Each row has a hidden value; after the row comes its band, the name of the range that the value falls in. Each part has its own.
[ 283  461 -143  200 -189 -148 -236 -140  332  -47 -383  237    3  172
 -520 -609 -560  123  512  101 -487  110   28  119  385   88  343  -45
   54    7  427  -96  117 -392 -267 -412  649  115  -50 -215  210  429
  104] => Z
[  17   46   75 -118  110 -391  116  416  -57  356   92 -419  -51 -474
 -157   71  529 -172 -220  192  118  507 -201  376 -369  -76  133  -76
  -74 -146 -416 -620 -132 -439  121 -137 -205 -294   80  -84   96  865
   28] => A
[-278   43  -75 -366  -31   -2   56 -197  351 -272 -281  251   56 -198
    7  -72  184    6  389 -270  188  -83  138   93 -135  132 -203 -100
  253 -143  -70 -116  -57 -377 -156   87  -59 -395 -118   72   98  476
 -115] => A
[ -28   86  117  -79   46 -565   16  389 -145  278   98 -495 -106 -532
 -199   -4  415 -190 -129  289  190  329 -178  427 -451 -118  136   45
 -189 -109 -538 -565 -156 -512  126 -108 -106  -96   93 -108   36  739
  230] => Z
[-367   42 -316  218 -371 -256  -69  115 -267   63    9 -284  -59 -262
   86 -124  -24  428 -433 -475  -90 -474 -248 -286  -26 -305 -169   85
   52   27 -717  131  174  427  266   91  -48  252 -166  325  248   17
   85] => E
[-491 -516  -60   10 -451 -560   28   61 -327   30 -210 -170 -226 -138
  124   84 -175  172 -156  504 -125  298 -107 -296 -510 -260  -53  191
 -301   87 -238  492 -318  670  412  419 -318   49 -213  275  699 -430
   -1] => Z
[ 255  481  117   58 -283 -207 -434 -302  364 -140 -268  156  191  137
 -616 -531 -322  235  621  230 -611  134 -105  107  242  -71  166  -53
  -75  -31  534   65  -18 -500 -346 -339  869  -91  194 -310   32  550
  128] => E
[-443  121 -385  130  -34  127 -307  323  101  149  277 -358  202  207
  -91  195  332  334 -234 -245 -178  -40  195  -71 -106  -62 -678  108
  105  319 -368 -182   22  -63   97 -213  207  319  168  -51 -397 -389
   80] => E
[-502 -514 -123  -20 -462 -578   43   19 -309  -24 -214 -222 -260 -135
  171    9 -143  121 -146  527 -130  283  -73 -246 -494 -274  -70  257
 -319   79 -280  537 -320  619  408  440 -330   96 -186  305  701 -508
  -21] => D
[-153  -79  475 -148  -75  117 -370 -100 -308 -427  -47  204   97  331
  466 -243 -250  260  416  398  468 -195   38  425  -84 -108  483  -55
 -265 -220  -61  194  157  371  118  259  132  201 -170   -9 -174  -67
  309] => Z
[-417 -303 -183   84 -494 -539   58   27 -377  -12 -154 -261 -250 -274
  247 -108 -120  228 -319  152 -111 -138 -239 -290 -306 -338   -7  212
 -220   21 -525  467 -103  651  376  381 -282  103 -246  401  647 -218
  -39] => D
[-152   53   91  -78   36 -537  -80  301   -9  226   77 -410   44 -527
 -381  -95  462 -157  -54  354  288  227  -96  299 -440 -114  -40    0
 -230 -150 -491 -580 -202 -438   22  -74  -89  -27  148  -98  -24  663
  201] => E
[ -15 -249  217  -62  -46  -25  -20 -157 -231 -396  -32  232  346  195
  289  -91    4  362  482  106  357 -368  -29  401 -162 -166  346   64
 -273 -196  133   27   65  361  -61   95   10   10 -150   49   36   45
  262] => F
[-585 -694  -84 -158 -273 -368   29  -18  -34   67 -238  -20  -46    2
 -107  268  -37  106    5  622 -126  800   78 -361 -595 -180 -273   90
 -283   52   71  388 -521  571  320  379 -379  -75  -75  153  641 -556
 -116] => F
[ 159  410 -345  203   -9  -57  -65  -28  275   -1 -322  207 -137   99
 -279 -590 -590  -51  385  116 -207  -39  196  112  322  165  323   30
  -46   19  131 -185  145 -247 -182 -307  344  262 -224  -96  227  213
  -14] => E
[ 276  430  196    6 -253 -136 -396 -298  391  -80 -237  216  281  133
 -610 -373 -214  288  582  211 -658  230 -176   33  187  -83  134 -142
  -61  -51  644   50  -62 -431 -359 -332  831 -313  207 -328   44  693
   18] => H
[ 272  469 -155  195 -174 -158 -228 -126  327  -44 -369  215  -23  150
 -486 -608 -540   90  492  114 -465   89   37  126  372   92  338  -32
   44   16  381 -100  115 -402 -261 -402  625  122  -61 -205  199  425
   88] => Z
[ 204 -133   32 -170  507 -143  -77 -384  236  111  307  203 -151  -37
  383  894  496 -398 -139 -200 -219  403 -600 -417   17 -592  430 -196
  -14   89 -257  167 -225    1 -432 -335 -239 -341  -65  -67 -239  646
 -404] => A
[-146  -34  518 -175  -58  171 -408  -79 -267 -400  -56  234   54  353
  502 -214 -229  223  366  374  449 -127   15  398  -33  -78  506 -132
 -172 -214  -65  186  186  336  117  242  136  137 -183  -25 -214   35
  251] => S
[-359  154 -253   48  132  244 -259  389  173  231  351 -279  284  261
  -79  307  352  240  -68  145 -185   91  312    0 -281   60 -694   89
 -144  350  -95 -270 -114 -107   27 -194  241   56  174 -201 -458 -318
  -99] => S
[ -87  356 -196  -19  295  181   42  101  177  156  103   90   52 -116
    0 -125 -248  -78  279  445   76 -246  298  -28 -242  135 -104   61
 -601   23  -74 -245  -98   -6 -119    8  110 -122 -209 -119  -44  151
 -350] => Z
[ 188  105 -151 -317  454 -269  266 -230 -129   90  203 -266 -503 -464
  419  501  -24 -423   -4 -417  -69  497 -353  214 -279 -461  533  215
 -258 -128 -754  -30 -144 -587   65 -161 -202  -83  -89  -54   36  472
   95] => D
[ 262  432 -210  210 -107  -96 -141  -66  305    1 -371  250  -51  148
 -418 -564 -566   64  432   65 -385   84   68  113  374  134  374  -52
   64   12  334 -168  146 -320 -229 -395  506  128 -145 -169  241  412
   45] => S
[-117  324 -160  -40  290  175   10  128  160  172  190    8  113  -99
    1  -17 -114  -37  252  472   33 -207  285  -14 -323   93 -211   88
 -632   66  -64 -234 -147  -27 -108    8  137 -165 -125 -152 -125  108
 -336] => Z
[-511 -187   12 -225   90 -182 -216 -125  370   87  -69   66  372 -338
 -726   13  224   34  245  327  328  375  139 -266 -464 -121 -465 -158
 -322 -260 -125 -329 -409  -65 -128   98  -79  -24  178  -93    1  212
   26] => H
[-348 -138 -208  171 -484 -464   46   62 -407   30  -89 -272 -183 -333
  208 -134 -130  357 -384 -135 -122 -371 -315 -297 -198 -355    0  160
 -149    1 -621  355   40  622  351  284 -179  121 -257  398  554  -31
   17] => E
[ 219   95  -59 -289  432 -227  288  -84 -145  196  186 -237 -428 -449
  355  553   21 -346  -56 -371  -87  589 -371  229 -312 -374  530  115
 -199 -125 -625 -154 -135 -539  105 -182 -207 -240 -106  -94   77  634
   64] => H
[-302  115  -80 -270  -47 -149 -103 -173  205 -267 -168   50  -85 -199
   56 -168   56  -82  311  -47  207 -177  129  110 -168    6 -133   56
   24  -84 -320  -13  -61 -356  -97  103   24  -54  -78   52  -20  228
   22] => D
[-583 -666  -31 -118 -336 -478  -19   -5 -137   23 -242  -64 -109  -26
  -66  220 -122  109   20  668  -88  667   52 -315 -624 -203 -202  150
 -324   77  -11  438 -495  571  350  403 -331   21 -103  160  634 -587
    2] => S
[-234  102  595 -205  -34   29 -734   75   11 -135  -36  150 -335  340
  507   70  101 -209  -98  525  202  329 -172   13  116  -64  421 -402
  274   52 -288  246  104   83   31  100   77    2 -130  -88 -429  373
  -78] => S
[  72  106   96 -118  129 -489  110  363 -208  291  125 -483 -237 -507
    1  134  319 -233 -160  129  115  432 -236  466 -421 -149  296   68
 -156  -99 -582 -505 -113 -549  181 -140 -143 -149   23 -108   63  755
  216] => S
[ -75 -153  408 -119  -52   87 -205 -147 -352 -469  -33  231  219  289
  449 -216 -239  345  523  289  490 -339   33  495 -144 -137  499   33
 -359 -253   22  139  144  405   72  230  101  161 -189   10  -88  -73
  362] => S
[ 337  432 -174  152 -120   17 -146 -119  426   35 -366  293   72  220
 -481 -536 -405  132  424   42 -575  290   -6   69  458  115  326 -162
  142  -26  553 -142  123 -328 -285 -438  563 -103  -42 -200  253  574
 -121] => A
[ 265  492  -81  127 -244 -187 -329 -221  362 -124 -337  145   50  164
 -522 -667 -421  124  543  175 -538  100   -2  164  361   19  258   -6
    6  -17  420   -9   77 -490 -303 -372  740   79   79 -229  121  439
   98] => D
[ -56 -207   -8  -72  -46 -138   73  -85   42 -266  -92  186  289   61
  102   -4  288  197  358  -38  193 -260   -4  258 -130  -59   72   25
    9  -61  128 -124  -20   69 -188  -45  -71 -164 -103   65   86  242
   67] => A
[-318  124    1 -309  -60 -153  -96 -186  230 -278 -231  148  -76 -254
    9 -104   14  -56  384 -113  241 -192  124   85 -210   64 -142  -12
   99  -93 -265  -39  -71 -405 -111  116   36 -170 -122   29    4  357
   54] => Z
[ 203  382 -346  180  118  111   49   42  307  130 -261  278  -66   97
 -230 -429 -495  -38  279   65 -211   66  162   33  309  195  323  -85
  -41  -11  198 -293  143 -131 -183 -323  226   52 -270  -97  247  368
 -206] => F
[ 322  449  112   49 -232  -76 -341 -263  419  -49 -282  244  264  176
 -626 -451 -275  282  568  167 -680  279 -137   57  283  -31  190 -162
   -7  -63  684   -7   -9 -421 -352 -380  811 -278  169 -315  106  694
  -14] => F
[-121 -139  -45 -151  -72 -174   77  -95  176 -267 -179  201  189  -44
   58  -14  340   93  343 -117  175 -225   21  202 -124   22  -34  -20
  171  -42   69 -142  -41 -126 -217  -35  -93 -272 -113   81  109  382
   -7] => A
[-277  124  556 -228  -37   43 -748   34  -10 -216  -24  116 -360  345
  582  -18   76 -223  -62  521  267  220 -120   66  129  -77  407 -339
  230   34 -379  298  131   74   43  152   81  101 -127  -54 -468  257
  -48] => E
[  -3   62  121  -91   68 -534   57  395 -154  292   83 -460 -134 -518
 -147   59  403 -197 -155  231  177  390 -204  421 -439 -111  191   19
 -138 -111 -522 -563 -143 -496  143 -120 -150 -146   58 -100   69  775
  210] => S
[-271  224 -155  -17  201  222 -209  313  169  205  347 -218  256  164
  -44  229  251  134   84  370 -123   24  320   48 -358   71 -566  107
 -376  273  -39 -252 -168 -134  -31 -118  256  -58  127 -236 -420 -187
 -177] => Z
[ -31  374 -366   37  243  124   89   37  212   65  -62  116  -90  -85
   -4 -389 -405 -165  300  328   92 -250  337   52  -24  165   75  108
 -457  -24 -128 -236   13  -76 -126  -48   77   98 -272  -40   91   91
 -288] => D
[  51  213  151 -129  -85  -72 -225 -203  275  -20  -78  119  237  -27
 -330  -84   37  186  357  164 -346  223 -142  -24  -68 -129  -14 -125
 -148  -91  294    1 -140 -242 -217 -129  419 -377  133 -193   19  571
 -100] => F
[ 323  428 -153  179 -124  -28 -160  -89  365   25 -367  279   33  206
 -455 -539 -463  119  419   62 -506  227    1   96  427  115  369 -133
  117  -17  484 -153  138 -314 -258 -427  553  -24  -76 -199  243  534
  -45] => F
[ 248   45  -92 -304  535 -198  249 -343  -59  117  232  -74 -430 -396
  419  740  -24 -389    9 -506 -145  524 -470    4 -239 -536  584  107
 -230  -99 -610   36 -179 -447  -54 -228 -204 -209 -130  -88    6  565
    2] => S
[  97  287  217  -94 -152 -121 -332 -244  292  -60 -105  128  280    9
 -449 -169  -42  240  460  224 -417  185 -153   -1  -40 -136   -1 -113
 -176  -80  391   26 -139 -317 -268 -176  595 -333  188 -260  -25  590
   -6] => H

Part 2:
[ -43 -130   -5 -190  -96   -6  -61   18    6  126   14   56 -149   53
   72   97   19  -45  170  -96 -449 -118   24 -147   20   66  232   46
   25 -109  -86  190   59 -254  -48  134  -13  264   43 -176  -20  190
    9] => Hl
[  95 -140  174 -143   87  -25  211   31 -299  149  -60  -19   -7   23
  -48   15  213  153 -137 -163 -203 -236   93 -127 -233  117  259   93
  -22  -96 -135   77  134 -109    5   91    8   56  -34 -222  -80  115
  -75] => Hl
[   4   42    9  -68   86  123   56   80   72   24  176   47   72  119
    1 -114  176  -21  -22  108  133 -130  -24  100  -79  -97   95  -83
  -60 -104  -29   74  -55   55  -86   71   73 -217   59   61  -80  105
  -32] => bb
[  14   32 -151    5   13  190 -174  220  173  -57  178  -41   45  197
    8 -203  104 -183  212  122  127   38   43  260  -13 -126   72  -54
  -58  -25   16  135 -143   46  -27   91  105 -161   99  146 -105   87
  -14] => Cl
[  11    6   -1  -14   17 -246  190  -65 -165   64  -12  -28  -58    8
  -40  201  124    6 -124   19    1  -83   47 -118 -186    4   81  -21
  -47   39  -34  -71  188  -58   11   32   23  -64  -18  -18   68  -63
  -10] => hg
[ 136  -75  -91  247  132   73  136  -34 -145  119   57  -44  -16   30
  -43  -95  160   37  -17  184   59    9  115    4 -164   44  -53   42
  -64  -75  180  -85  -50  -49  144  -27  179 -325  -23   -7 -266  -43
  -93] => mp
[  57  -38  188 -287   37  -66   20  195  -25 -137  -68   30   18   96
  -11   12  152  -26 -106 -174  100 -112  115  112  -88 -100  107   31
   45   -5 -101  183   24   25  -23   -5   29   38   36   86  219  -22
   50] => bb
[-226 -142   43 -264 -172 -148 -226  175  165 -261  -99   34 -121  191
   29  106  -31 -158  129 -241 -155  -40   80   -6  134 -112   24   46
   84   -5  -31  341   75 -111  -14   59  -85  287  118  106  278   11
   95] => hg
[ -67  -97   46 -150 -152 -152  -39   75  -10 -152   -7   24  -97   31
  -46   58  -40  -48   55 -230 -143  -31  115   -6   13   46   73   46
   27   32  -54  145   76  -90   51   53   22  191   88    3  131   29
  110] => hg
[ -98  -13 -119  104  -23  180   24   49  151  -34  196   23   42  136
  -48 -225   77  -64   76   84   61  -13  -45  118  -24  -75  -56  -77
  -65  -81   84   50 -124   26   38   40  114 -239   57  153  -98   51
   27] => Hl
[ -82 -131 -110 -107 -226  -25 -197   68  145  -53   -8   30 -198   58
   73   54 -129 -152  286 -130 -397   58   78  -40  150   38   64   54
   61   -6   34  218  -29 -260   82   70   27  292   74  -18   68  101
   98] => hg
[-134  -36  -98  130   -3  -27   27   91   17  -41   79  -75  -73  188
  -70    2  148 -155   64   59  -23   31   54   32  -20 -160 -121  -76
  -37 -104   87   66   49  -60   70   12   31 -181   83  201   48 -103
  -38] => Cl
[ -62   28 -198  124   46  136  -69   87   64   51  181  -69   -2  199
    5  -96  130 -115  158  209   34  -23  -33   70  -29 -124   37  -67
  -86  -88   74   70  -56  -37   -2  110   56 -234   74  101 -183   87
 -108] => hg
[ -63  -19  -79   88    0  271   77   75   46   11  143  -43   43  148
  -41 -256   98   31   44   29  -26  -73  -70   80   -3  -81  -25  -37
  -54 -142   96  117 -121  -71  131   46   77 -227   23  123 -122  115
  -45] => nm
[ 144  -35 -170   42 -228  -37   89 -177   45  220   36   27 -178 -196
  142  101 -174   27  160   36 -416   37   82 -138   67  285  168    1
  -14   71   60  -15   49 -344  149   80   74  198  -56 -291 -174  232
   71] => qj
[  10 -196   36  -97  -88  -58   60  -63  -24  127   -3  118 -134  -42
   19   47   28  -13   76 -120 -398  -65  103 -143  -83  169  143   63
   25  -59  -48   54   30 -176  -12   54   79  196    1 -192  -35   79
   86] => Cl
[ 179   -4  -96 -136  -57  -95    8 -101  -49  251   10   51 -150 -103
  146  210  -29  -12  133   91 -318  -57   37 -153  -68  148  296   45
   -5   42  -49   -1   50 -258  -23  105   73  184  -46 -253 -101  179
    7] => pg
[  29   59  -30 -237 -246  -38  114 -128  239  172   62  144 -184 -139
  175  193 -132  -56   93  -21 -436  -31  -53 -109  175   54  135 -117
   52  -60  -41  102   66 -355   17   25   18  258  -28 -101  192  186
  167] => mp
[  60  -54   87 -144   45 -193   -8   79  -55 -136 -128   -2  -14   64
    1  126   93    0 -101  -46  190  -59  153   33  -83  -39   47   78
   20   37   27  121  129   -7   25  -22   31  -13   13   21  108  -67
   16] => md
[  -1   -7 -149   18   38 -250  -26   14  -49   31 -118  -62 -129  127
   31  263  117 -183   40  143   14   70   43  -71 -156 -164  -30   24
    5   87   85  -31   84  -95   38  -33   54  -68  -45  165  180 -222
  -16] => Hl
[  98 -173   63 -102   -6  -49  -88   91 -130 -108  -52   44  -83   15
  -59  -36   11    5   75 -172  -90   -5  175   20  -89   81   66  186
   47    4   34  101  -78  -61  102   -8  160   92   49  -17  -18  -25
   69] => bb
[ 173    6  -77  -15  113   -5  -20  147    9   25  -56  -51   36  114
   72  -27  192 -121   -4  148  211   25  115  149 -211  -87   79   12
  -18  139   30    2  -94   63    3   -5  108 -176  -58   88   -3  -74
  -44] => qj
[ -14    5  -35   53   13   57  -20  112  -21 -112   78  -96    1  127
  -47  -67   64   16   33   33  132  -45   87  102   74  -68  -15   -2
  -48 -125  107  174   77  -79  124   47   27 -170  103   65 -114   84
  -75] => md
[-108 -111   20 -234 -190 -114 -164   96  116 -160  -34   63 -140   66
   42   90  -90  -99  150 -212 -233  -29   83  -27  118    5   89   53
   68   11  -35  250   32 -157   16   67  -14  294   98    2  166   83
  115] => qj
[  -7  -12  183 -133   -3 -211  288  -54 -175   -3   96   90  -38  -59
 -127  114  129   63 -207 -158  -41 -150   57  -84 -168   34   75  -48
  -24  -59 -130  -62  146    5  -31    8   71  -35   53    0  146  -45
   89] => pg
[  83  -78  -12 -102   17  -87  -58  141  -65  -54  -95  -24  -57   96
   -3   33  102 -109   43  -66   -6   24  115   61 -158  -62   63   90
   32   93   -3   62  -55  -27   54  -14  103   25  -15  101  128 -108
   35] => hg
[-231  -26 -212  159  111  146  125 -339   41  236  216  118   69  117
    0  -52   75  204  -14  356   10 -270 -344 -295 -131   11   85   -3
 -156 -224  163  -51   28  -65  -94  150   58 -340  -45 -115 -407  224
 -108] => Hl
[  -8   23 -138   27  128  222    7 -141   33  122  188  107   52   81
  -10 -123   44  126   58  257   86 -141 -225  -59  -84  -61   67   64
  -79 -193  157    5 -137  -58    0   47  191 -300  -19   36 -261  138
  -32] => md
[-351  115 -167  -36  -42    2  177 -501   67   53  200  176   87   13
  -37   82 -176  399 -139  211  132 -364 -561 -395    3   -4   84   28
 -146 -178  174   -8  145 -122  -11  138    8 -223  -59  -47 -191  291
   34] => qj
[ 336  204 -379  383 -303   39  608 -439  367  574   23    2  -95 -412
  364   81 -126   -9  -99  453 -258  210   23  -62   15  325  -39 -351
  -81  273  221 -363   56 -387  277  -91   91 -177 -364 -265 -129  151
  116] => nm
[ -78   -3 -242  246    9  163  -23   25   73   41  201  -59  -20  160
  -41 -157   80 -102  168  209    9   45  -31   67  -20  -86  -78  -60
  -89  -98  162    7  -99  -51   90   57  120 -294   62  144 -210   30
  -62] => Hl
[  28 -103   -4 -166 -165   -1  -41  -24    4   62   29   72 -164  -58
   61   61 -106   18  167 -145 -421  -63   55 -113   89  143  183   74
   39  -67  -23  162   10 -284   70   88   50  275   43 -173  -34  206
   75] => pg
[  41  -23 -148   40   59   98 -159  183  161  -42   78  -19   40  188
   65 -140  148 -192  140  175  183   42   96  199  -95  -99   44  -31
  -38   74   51   78 -156   96  -54   58  100 -184   44  111 -110   11
  -39] => nm
[ -12   11   10  -82  -36 -128   83   78  -95  -75  -64  -85  -48   85
  -65   92   72  -24  -49 -100   17  -26   42   22  -68 -102   14   17
   -6   -1    4   90  131 -104  126   -7   17  -12    1  133  199  -76
   31] => Cl
[   9   25  -72   88  -12  -19  118   72   -2  -21   61  -70   -3   85
  -50  -45  120  -80  -26   41   91   28   65  102  -95  -76  -45  -73
  -49   18   45   -7   21  -10   97   -5   75 -191   11  146   45  -68
    9] => Hl
[-125   12   69 -134   15  349  112   60   68   64  363  101  124  126
  -79 -322  137  112   19  -53  -93 -286 -174   61  -22  -19  216 -100
  -99 -272 -143  157 -100   19 -121  189   53 -147  120  -32 -204  348
  -14] => hg
[  30   -4 -126   33    1 -230 -136   78    5 -149  -72  -79  -52  100
   34  151   30 -118   51  110  242   61  164   57  -50  -50    2   41
  -22  151  107   60   93    5   50   23   32  -72   45   67    1  -80
  -27] => pg
[-139   49  -56 -110  101  186   -3 -101  118   69  259  161   67  135
   -7  -87   79   87   33  197   74 -233 -269  -67  -34 -125  117  -23
  -79 -243   37   85  -81   -6 -143  108  101 -234   57   51 -161  196
  -16] => mp
[ 153  -71 -152   78  236 -184  -62   11  -77  194  -57   32  -97  121
   88  206  281 -239   62  348   72   61  124  -62 -343 -110   46   44
  -11   95   70 -163  -81   48 -134  -25  171 -215  -57   59  -53 -242
  -92] => pg
[ -70    8  -58    2  106  183   31    3  111   41  140   66   46  161
   10 -119  146    4    6  183  101 -117 -121   24  -38 -158  -14  -38
  -45 -183  106   88  -97  -15  -23   22   95 -284   20  131  -92   62
  -45] => mp
[ 159  -37  -36 -142 -382  -12   77  -97  372   44   48  188 -129 -282
  196  -24 -262  -61  121 -124 -333  109  173   76  184  318  110  -90
   60  162   -9   58  -54 -230   90   -2  108  325  -34 -227   54  226
  301] => bb
[  34   10  -21  -49  -62 -220  117  -19  -94  -32   40   45 -119  -33
  -97  134   27 -107  -17  -79  -66   66   41  -14 -160  -49  -32    1
   11   77  -16 -121   -7  -41   75  -63  172  -19    8  187  247 -201
  153] => nm
[ -94  105 -192   84   18  209   -7 -109   15   85  374   24   50   76
  -49 -140  -18  122  141  220   39 -176 -211  -38   26   10  162  -43
 -156 -192   60   35  -32  -63  -25  203   94 -252  115  -52 -399  327
  -81] => pg
[ -66  -64   77   51   41  294  260   -1  -21  102  232   33  127   75
  -68 -319  184  184 -112  -25  -48 -255  -48   10  -76   84  114  -85
 -105 -220  -35   91  -22    1    1  129   30 -237   42 -118 -293  279
  -75] => nm
[  51  -46   28 -157   31 -206   47    4  -86   54  -93   28  -81   38
   49  208  119  -47  -51   -3  -61  -82   64 -102 -163  -25  137   41
   16   58  -50   27   91  -76  -43   24   27   59  -33  -30  122  -47
    6] => qj
[  -7 -102  -46 -162  -42  -91 -173  105  -60  -38  -65  -17 -131  114
    2  111   11  -97  179  -95 -200  -14   63  -39  -40  -42  136  131
   35  -14  -13  168   23 -162   33   62   50  182   45   16   81    7
   26] => Cl
[   5  -76   -2   20  -14   95   41  166  -38 -107  -87 -108  -14  145
  -30 -130   99  -10  -15 -105    9    0   81   97  -19 -104  -80   47
   22  -26  112  167  -57  -96  227  -40   43 -101  -14  172   81  -46
  -25] => qj
[ 157  -62  -81 -217  -47   31 -162   71  -38  141  -30   26 -159   14
  117   93  -24  -79  249  -26 -368  -20   32  -57  -36   36  269  131
   50   10  -44  132 -103 -258   22   86  104  245  -14 -105  -13  138
   18] => qj
